How the points are linked:
j992: ξ>j830, ω>j717, π>j690, χ>j773, σ>j349
j195: ξ>j496, ω>j865, π>j174, χ>j484, σ>j175
j573: ξ>j544, ω>j919, π>j757, χ>j166, σ>j82
j483: ξ>j283, ω>j235, π>j44, χ>j516, σ>j179
j175: ξ>j195, ω>j652, π>j960, χ>j490, σ>j300
j537: ξ>j390, ω>j225, π>j924, χ>j919, σ>j382
j326: ξ>j225, ω>j516, π>j382, χ>j460, σ>j905
j464: ξ>j717, ω>j849, π>j349, χ>j67, σ>j163
j275: ξ>j235, ω>j496, π>j179, χ>j230, σ>j174
j731: ξ>j230, ω>j484, π>j283, χ>j179, σ>j235
j289: ξ>j52, ω>j98, π>j740, χ>j849, σ>j207
j362: ξ>j804, ω>j840, π>j567, χ>j115, σ>j296
j722: ξ>j166, ω>j924, π>j379, χ>j757, σ>j544
j382: ξ>j537, ω>j326, π>j791, χ>j956, σ>j886
j905: ξ>j326, ω>j387, π>j886, χ>j72, σ>j401
j207: ξ>j289, ω>j115, π>j236, χ>j670, σ>j42
j401: ξ>j905, ω>j283, π>j460, χ>j225, σ>j44
j67: ξ>j86, ω>j158, π>j290, χ>j992, σ>j200
j546: ξ>j379, ω>j544, π>j338, χ>j362, σ>j757
j830: ξ>j290, ω>j200, π>j204, χ>j836, σ>j992
j200: ξ>j67, ω>j740, π>j830, χ>j349, σ>j717
j217: ξ>j300, ω>j860, π>j490, χ>j195, σ>j120
j773: ξ>j836, ω>j86, π>j860, χ>j204, σ>j290
j919: ξ>j791, ω>j886, π>j573, χ>j902, σ>j956
j804: ξ>j338, ω>j757, π>j465, χ>j98, σ>j362
j174: ξ>j275, ω>j195, π>j186, χ>j731, σ>j960
j496: ξ>j490, ω>j120, π>j275, χ>j960, σ>j195
j924: ξ>j902, ω>j537, π>j722, χ>j573, σ>j791
j460: ξ>j886, ω>j401, π>j956, χ>j537, σ>j72
j860: ξ>j713, ω>j773, π>j217, χ>j865, σ>j477
j886: ξ>j382, ω>j905, π>j919, χ>j390, σ>j460
j390: ξ>j956, ω>j72, π>j902, χ>j791, σ>j537
j713: ξ>j652, ω>j836, π>j300, χ>j120, σ>j860
j757: ξ>j546, ω>j573, π>j804, χ>j296, σ>j840
j544: ξ>j722, ω>j791, π>j546, χ>j840, σ>j573
j490: ξ>j484, ω>j217, π>j235, χ>j174, σ>j496
j115: ξ>j98, ω>j379, π>j207, χ>j465, σ>j338
j98: ξ>j567, ω>j296, π>j289, χ>j42, σ>j115
j791: ξ>j924, ω>j382, π>j544, χ>j82, σ>j919
j516: ξ>j662, ω>j186, π>j326, χ>j401, σ>j387
j338: ξ>j115, ω>j546, π>j42, χ>j567, σ>j804
j179: ξ>j483, ω>j275, π>j662, χ>j387, σ>j186
j82: ξ>j573, ω>j956, π>j840, χ>j722, σ>j902
j477: ξ>j860, ω>j290, π>j120, χ>j652, σ>j204
j465: ξ>j42, ω>j804, π>j670, χ>j289, σ>j567
j235: ξ>j731, ω>j490, π>j483, χ>j186, σ>j275
j567: ξ>j465, ω>j362, π>j52, χ>j207, σ>j98
j86: ξ>j349, ω>j163, π>j773, χ>j830, σ>j67
j865: ξ>j120, ω>j204, π>j195, χ>j300, σ>j652
j163: ξ>j464, ω>j670, π>j86, χ>j200, σ>j158
j186: ξ>j179, ω>j174, π>j516, χ>j283, σ>j230
j662: ξ>j44, ω>j179, π>j225, χ>j905, σ>j516
j740: ξ>j158, ω>j289, π>j200, χ>j464, σ>j236
j290: ξ>j773, ω>j67, π>j477, χ>j690, σ>j830
j158: ξ>j163, ω>j52, π>j67, χ>j717, σ>j740
j652: ξ>j865, ω>j690, π>j175, χ>j217, σ>j713
j902: ξ>j82, ω>j390, π>j166, χ>j544, σ>j924
j717: ξ>j200, ω>j236, π>j992, χ>j86, σ>j464
j204: ξ>j477, ω>j830, π>j865, χ>j713, σ>j690
j230: ξ>j186, ω>j960, π>j387, χ>j483, σ>j731
j52: ξ>j670, ω>j567, π>j158, χ>j236, σ>j289
j44: ξ>j401, ω>j483, π>j72, χ>j326, σ>j662
j484: ξ>j960, ω>j300, π>j731, χ>j275, σ>j490
j849: ξ>j236, ω>j42, π>j464, χ>j158, σ>j670
j300: ξ>j175, ω>j713, π>j484, χ>j496, σ>j217
j283: ξ>j387, ω>j731, π>j401, χ>j662, σ>j483
j236: ξ>j740, ω>j207, π>j717, χ>j163, σ>j849
j120: ξ>j217, ω>j477, π>j496, χ>j175, σ>j865
j166: ξ>j840, ω>j902, π>j296, χ>j546, σ>j722
j690: ξ>j204, ω>j992, π>j652, χ>j860, σ>j836
j42: ξ>j207, ω>j338, π>j849, χ>j52, σ>j465
j956: ξ>j919, ω>j460, π>j82, χ>j924, σ>j390
j960: ξ>j174, ω>j175, π>j230, χ>j235, σ>j484
j670: ξ>j849, ω>j465, π>j163, χ>j740, σ>j52
j72: ξ>j460, ω>j44, π>j390, χ>j382, σ>j225
j836: ξ>j690, ω>j349, π>j713, χ>j477, σ>j773
j387: ξ>j516, ω>j230, π>j905, χ>j44, σ>j283
j840: ξ>j757, ω>j82, π>j362, χ>j379, σ>j166
j296: ξ>j362, ω>j166, π>j98, χ>j338, σ>j379
j225: ξ>j72, ω>j662, π>j537, χ>j886, σ>j326
j379: ξ>j296, ω>j722, π>j115, χ>j804, σ>j546
j349: ξ>j992, ω>j464, π>j836, χ>j290, σ>j86

In the rows, 66 stands for zero.

The rows follow the links: the fewer symbols apart two points are, the more alike their rows tend to be.

Name the point of each row.
[  77,   68,   69,   94,   64,   58,   36,   83,   69,   58,   38,   54,   70,   42,   65,   46,   79,   74,   71,   57,   68,   71,   55,   32,   60,   50,   41,   62,   84,   67,   73,   62,   47,   47,   83,   83,  102,   81,   55,   43,   79,   66,   67,   99,   36,   92,   47]: j200
[  63,   57,   75,   66,   47,   79,   78,   41,   59,   85,   81,   39,  101,   80,   78,   70,   63,   40,   69,   56,   72,   73,   67,   42,   46,   71,   67,   62,   71,   82,   81,   53,   62,   75,   84,   82,   22,   71,   43,   70,   97,   59,   91,   57,   43,   40,   73]: j175
[  68,   60,   44,   56,   64,   68,  105,   48,   39,   68,   72,   66,   76,   89,   84,   95,   44,   87,   73,   64,   66,   60,   76,  105,   79,   58,   78,   77,   47,   52,   54,   83,   54,   74,   30,   63,   85,   66,   77,   83,   28,   64,   65,   40,   80,   53,   67]: j460
[  62,   48,   55,   72,   60,   77,  101,   27,   39,   88,   81,   46,  104,   95,   86,   91,   51,   59,   75,   64,   64,   64,   75,   74,   57,   69,   73,   73,   62,   74,   72,   70,   52,   84,   51,   79,   47,   64,   66,   89,   56,   67,   92,   41,   55,   42,   65]: j179
[  80,   95,   78,   80,   66,   61,   64,   93,   65,   60,   44,   70,   51,   56,   63,   69,   81,   83,   66,   53,   73,  102,   72,   57,   89,   54,   40,   70,   56,   49,   59,   62,   64,   23,   78,   82,  116,   76,   68,   42,   77,   46,   53,   65,   64,   56,   62]: j207
[  65,   30,   43,   46,   52,   74,   70,   41,   59,   59,   87,   45,   90,   58,   74,   52,   40,   62,   64,   69,   83,   23,   52,   64,   40,   64,   91,   56,   71,   71,   64,   76,   60,   96,   61,   57,   33,   69,   40,   79,   71,   79,   72,   77,   56,   95,   58]: j174
[  47,   80,   61,   35,   85,   49,   59,   72,   79,   61,   79,   97,   33,   67,   52,   69,   65,   85,   68,   87,   46,   42,   66,  102,   75,   79,   74,   78,   52,   59,   76,   71,   73,   81,   46,   40,   60,   59,   93,   65,   37,   86,   57,   64,   90,   70,   88]: j924
[  64,   84,   65,   63,   87,   41,   31,  101,   84,   50,   48,   91,   27,   44,   44,   51,   82,   88,   68,   76,   50,   62,   62,   71,   81,   67,   51,   70,   66,   59,   71,   65,   66,   52,   65,   50,   98,   67,   86,   46,   52,   80,   52,   90,   77,   88,   68]: j115
[  51,   58,   64,   55,   64,   73,   96,   30,   53,   89,   89,   59,   87,   96,   77,   87,   57,   51,   73,   70,   58,   63,   76,   78,   55,   80,   75,   72,   59,   78,   76,   63,   66,   90,   59,   67,   22,   59,   70,   89,   60,   70,   89,   34,   66,   32,   83]: j283
[  78,   39,   55,   91,   51,   67,   58,   48,   51,   67,   59,   30,  103,   58,   77,   57,   57,   60,   75,   60,   73,   55,   57,   36,   45,   46,   62,   60,   89,   75,   72,   68,   40,   74,   76,   86,   73,   79,   41,   65,   75,   71,   82,   90,   31,   87,   37]: j652
[  66,   62,   76,   87,   73,   62,   20,   95,   84,   53,   44,   73,   48,   37,   46,   32,   83,   56,   63,   70,   60,   69,   51,   40,   60,   63,   57,   54,   91,   73,   67,   59,   70,   56,   83,   60,   83,   62,   66,   50,   78,   73,   56,  102,   60,  100,   53]: j163
[  62,   38,   49,   44,   53,   73,   69,   44,   64,   62,   91,   51,   88,   56,   71,   49,   40,   50,   70,   70,   81,   24,   54,   58,   38,   68,   92,   55,   74,   70,   63,   69,   70,   98,   69,   56,   19,   68,   39,   79,   79,   81,   71,   77,   58,   87,   62]: j960
[  54,   53,   72,   52,   52,   78,   73,   43,   69,   77,   89,   49,   89,   69,   69,   60,   60,   34,   59,   67,   77,   57,   59,   44,   41,   77,   77,   59,   71,   81,   74,   54,   79,   88,   83,   69,    7,   66,   41,   72,   94,   65,   82,   62,   54,   52,   76]: j496
[  80,   76,   75,   94,   56,   62,   53,   75,   60,   67,   42,   45,   81,   54,   72,   60,   76,   72,   75,   51,   75,   88,   64,   30,   63,   47,   37,   64,   79,   65,   74,   57,   47,   42,   91,   95,   95,   87,   51,   43,   89,   55,   72,   83,   32,   68,   53]: j86
[  64,   63,   82,   85,   75,   68,   21,   94,   88,   56,   45,   77,   39,   39,   44,   37,   87,   47,   56,   69,   63,   73,   55,   44,   63,   66,   62,   53,   85,   74,   61,   54,   80,   51,   87,   59,   71,   55,   70,   48,   78,   68,   49,   95,   70,   95,   57]: j158

Each walk starts at a row. The symbols on each line, taken left to right, move it on to the next point.
Answer with the point's row; about right is enough.
---
[  52,   48,   65,   46,   53,   79,   72,   45,   72,   70,   90,   53,   86,   63,   70,   52,   53,   38,   61,   68,   78,   48,   55,   50,   40,   74,   82,   56,   72,   79,   72,   60,   79,   91,   78,   64,    2,   63,   39,   76,   90,   70,   76,   62,   57,   67,   75]
π ξ χ σ σ	[  70,   39,   43,   70,   55,   76,   96,   30,   37,   77,   78,   37,  106,   83,   91,   85,   41,   69,   76,   63,   73,   49,   69,   73,   55,   58,   78,   71,   65,   70,   64,   76,   42,   86,   46,   78,   61,   70,   59,   89,   49,   70,   83,   55,   48,   63,   50]
π σ ω ω χ σ ξ	[  67,   30,   38,   53,   52,   72,   72,   40,   53,   61,   85,   42,   97,   65,   79,   58,   35,   68,   70,   68,   80,   27,   54,   66,   41,   61,   89,   59,   77,   67,   60,   80,   54,  100,   55,   64,   48,   68,   43,   81,   61,   78,   73,   76,   54,   89,   52]
---
[  79,   94,   70,   80,   65,   53,   58,   98,   67,   55,   41,   73,   50,   52,   60,   69,   76,   94,   68,   55,   68,   92,   71,   62,   89,   50,   38,   70,   58,   50,   63,   65,   53,   29,   72,   80,  120,   81,   66,   42,   69,   53,   53,   73,   59,   66,   61]
σ ξ χ σ ξ χ	[  68,   70,   93,   82,   73,   73,   40,   99,   87,   60,   44,   75,   39,   51,   47,   46,   92,   38,   49,   61,   65,   94,   65,   42,   71,   71,   61,   49,   76,   70,   57,   50,   90,   40,   92,   59,   62,   53,   71,   49,   87,   52,   47,   75,   80,   74,   65]
σ ω σ ω π χ π	[  68,   65,   88,   82,   74,   70,   27,   97,   91,   55,   48,   79,   38,   43,   46,   38,   92,   39,   51,   70,   64,   82,   59,   40,   63,   69,   61,   51,   82,   73,   58,   53,   87,   46,   91,   57,   65,   52,   68,   54,   82,   58,   47,   84,   77,   83,   60]
---
[  72,   36,   42,   65,   52,   77,   87,   34,   41,   68,   81,   39,  108,   74,   86,   75,   36,   71,   74,   61,   75,   39,   64,   68,   52,   55,   79,   66,   73,   66,   60,   82,   43,   91,   45,   75,   64,   68,   54,   84,   50,   75,   82,   62,   51,   75,   47]
σ σ ξ ω ω ξ π	[  55,   41,   61,   43,   51,   74,   66,   44,   72,   65,   91,   49,   83,   59,   68,   50,   49,   46,   64,   70,   79,   37,   52,   53,   37,   71,   88,   55,   73,   74,   67,   63,   75,   94,   75,   58,   11,   64,   38,   74,   88,   74,   75,   73,   59,   76,   70]
ω ξ σ π ω	[  65,   57,   72,   80,   47,   81,   83,   38,   54,   85,   73,   32,  107,   80,   80,   72,   64,   47,   68,   54,   76,   74,   70,   39,   46,   68,   59,   66,   77,   82,   81,   55,   54,   69,   81,   90,   39,   76,   46,   65,   89,   56,   90,   59,   36,   41,   62]
---
[  76,   65,   66,   89,   65,   56,   28,   85,   73,   53,   40,   60,   64,   42,   54,   41,   82,   71,   70,   62,   66,   66,   54,   36,   59,   52,   48,   58,   84,   68,   72,   61,   52,   52,   84,   73,   97,   79,   58,   46,   73,   73,   66,  107,   42,   98,   45]
σ π χ ξ π π σ	[  75,   52,   60,   86,   47,   74,   72,   43,   48,   81,   62,   27,  113,   70,   84,   68,   61,   54,   76,   52,   73,   70,   65,   35,   47,   55,   55,   63,   80,   77,   77,   61,   40,   67,   81,   93,   65,   77,   45,   68,   83,   61,   88,   72,   26,   61,   50]
ξ χ σ ω χ	[  69,   54,   67,   82,   47,   75,   79,   40,   51,   82,   66,   30,  111,   77,   85,   72,   61,   51,   75,   51,   74,   73,   67,   39,   47,   61,   57,   63,   78,   77,   79,   54,   47,   69,   81,   94,   50,   76,   45,   70,   88,   60,   93,   63,   32,   49,   56]
---
[  76,   45,   55,   91,   49,   71,   67,   43,   46,   73,   57,   29,  108,   66,   80,   63,   55,   62,   75,   55,   73,   62,   60,   35,   45,   50,   58,   59,   85,   73,   75,   66,   39,   70,   78,   91,   69,   79,   45,   65,   78,   66,   86,   82,   26,   75,   40]
χ ξ π ξ π ω π	[  69,   45,   48,   74,   55,   78,  100,   28,   35,   82,   78,   41,  109,   90,   90,   90,   49,   65,   74,   61,   68,   56,   71,   74,   52,   62,   74,   68,   66,   68,   66,   74,   44,   85,   49,   81,   55,   68,   63,   89,   51,   66,   87,   49,   52,   52,   58]
ξ ξ σ π ω χ	[  48,   63,   64,   46,   67,   69,   90,   36,   63,   85,   93,   64,   82,   88,   73,   83,   58,   52,   67,   74,   58,   57,   72,   79,   56,   83,   82,   72,   57,   80,   77,   63,   70,   94,   57,   61,   12,   59,   73,   88,   60,   74,   84,   40,   69,   35,   86]
---
[  74,   79,   96,   84,   69,   75,   48,   96,   84,   63,   46,   80,   37,   60,   51,   52,   90,   41,   48,   58,   70,  104,   69,   48,   75,   71,   58,   53,   72,   69,   55,   53,   89,   36,   90,   63,   69,   51,   70,   52,   88,   41,   50,   67,   79,   62,   63]
ω σ π σ σ σ χ ω	[  77,   92,   65,   75,   68,   47,   47,   93,   70,   52,   39,   76,   45,   49,   57,   66,   78,   99,   73,   62,   63,   78,   66,   67,   90,   51,   37,   72,   59,   49,   70,   69,   55,   37,   68,   71,  124,   84,   68,   42,   61,   58,   54,   83,   61,   75,   62]
σ ω χ χ ξ χ ξ	[  74,   86,   94,   88,   64,   74,   56,   95,   76,   65,   45,   78,   42,   57,   55,   59,   93,   47,   52,   52,   71,  109,   74,   50,   80,   67,   50,   59,   67,   67,   56,   50,   89,   26,   85,   73,   78,   54,   68,   49,   87,   40,   49,   59,   79,   52,   67]
---
[  74,   38,   54,   86,   55,   71,   50,   52,   55,   63,   60,   36,   99,   50,   72,   48,   62,   60,   71,   62,   75,   49,   50,   33,   41,   49,   68,   57,   90,   71,   67,   68,   46,   75,   78,   79,   70,   72,   41,   64,   74,   72,   77,   94,   32,   99,   38]
π χ χ χ σ ξ	[  70,   33,   36,   58,   53,   73,   83,   35,   46,   62,   82,   39,  103,   66,   83,   66,   34,   72,   74,   63,   75,   30,   57,   65,   44,   58,   86,   63,   72,   65,   59,   80,   47,   97,   49,   70,   57,   72,   49,   80,   53,   77,   74,   71,   51,   87,   49]
σ ω χ χ ξ χ ξ	[  57,   57,   57,   63,   61,   75,   98,   30,   45,   90,   86,   51,   98,  100,   82,   92,   55,   50,   68,   65,   59,   66,   76,   75,   57,   76,   75,   74,   60,   81,   76,   65,   55,   84,   53,   76,   33,   59,   69,   89,   58,   67,   89,   37,   61,   31,   73]
---
[  69,   60,   70,   89,   74,   57,   20,   87,   77,   52,   42,   66,   54,   36,   53,   35,   83,   62,   66,   66,   61,   63,   53,   38,   60,   57,   52,   55,   88,   70,   67,   60,   61,   53,   83,   66,   89,   72,   61,   46,   77,   71,   58,  102,   49,  103,   51]
ξ σ ω χ ω σ ω	[  66,   85,   64,   67,   80,   43,   37,   96,   81,   50,   47,   90,   34,   44,   50,   55,   78,   96,   71,   72,   55,   63,   62,   70,   81,   59,   48,   73,   65,   51,   70,   69,   61,   49,   63,   59,  114,   75,   79,   44,   54,   77,   51,   91,   66,   87,   64]
ω ω χ χ ω ξ χ χ	[  57,   86,   74,   66,   90,   47,   35,   97,   88,   54,   49,   97,   23,   51,   40,   53,   85,   75,   66,   80,   49,   64,   61,   76,   78,   75,   57,   67,   67,   63,   72,   65,   71,   57,   65,   44,   88,   59,   91,   51,   49,   80,   51,   84,   84,   85,   69]
---
[  73,   92,   64,   69,   77,   45,   40,   99,   77,   49,   44,   85,   39,   47,   53,   60,   76,  102,   73,   65,   60,   72,   65,   69,   85,   54,   44,   71,   62,   50,   68,   70,   57,   42,   65,   64,  120,   81,   75,   43,   59,   70,   51,   89,   62,   84,   63]
ξ ξ π χ π	[  77,   69,   72,   95,   60,   59,   41,   81,   63,   64,   40,   50,   78,   49,   70,   56,   77,   75,   72,   55,   73,   79,   61,   33,   62,   48,   37,   63,   81,   61,   71,   61,   46,   44,   86,   89,  101,   84,   52,   43,   85,   61,   70,   93,   34,   80,   46]
ξ π ω ω σ ω	[  78,   90,   92,   85,   63,   69,   60,   96,   73,   64,   44,   75,   48,   63,   60,   65,   89,   58,   53,   52,   75,  110,   73,   53,   84,   64,   44,   61,   63,   60,   57,   54,   80,   24,   86,   75,   90,   64,   66,   49,   88,   37,   49,   53,   73,   49,   65]
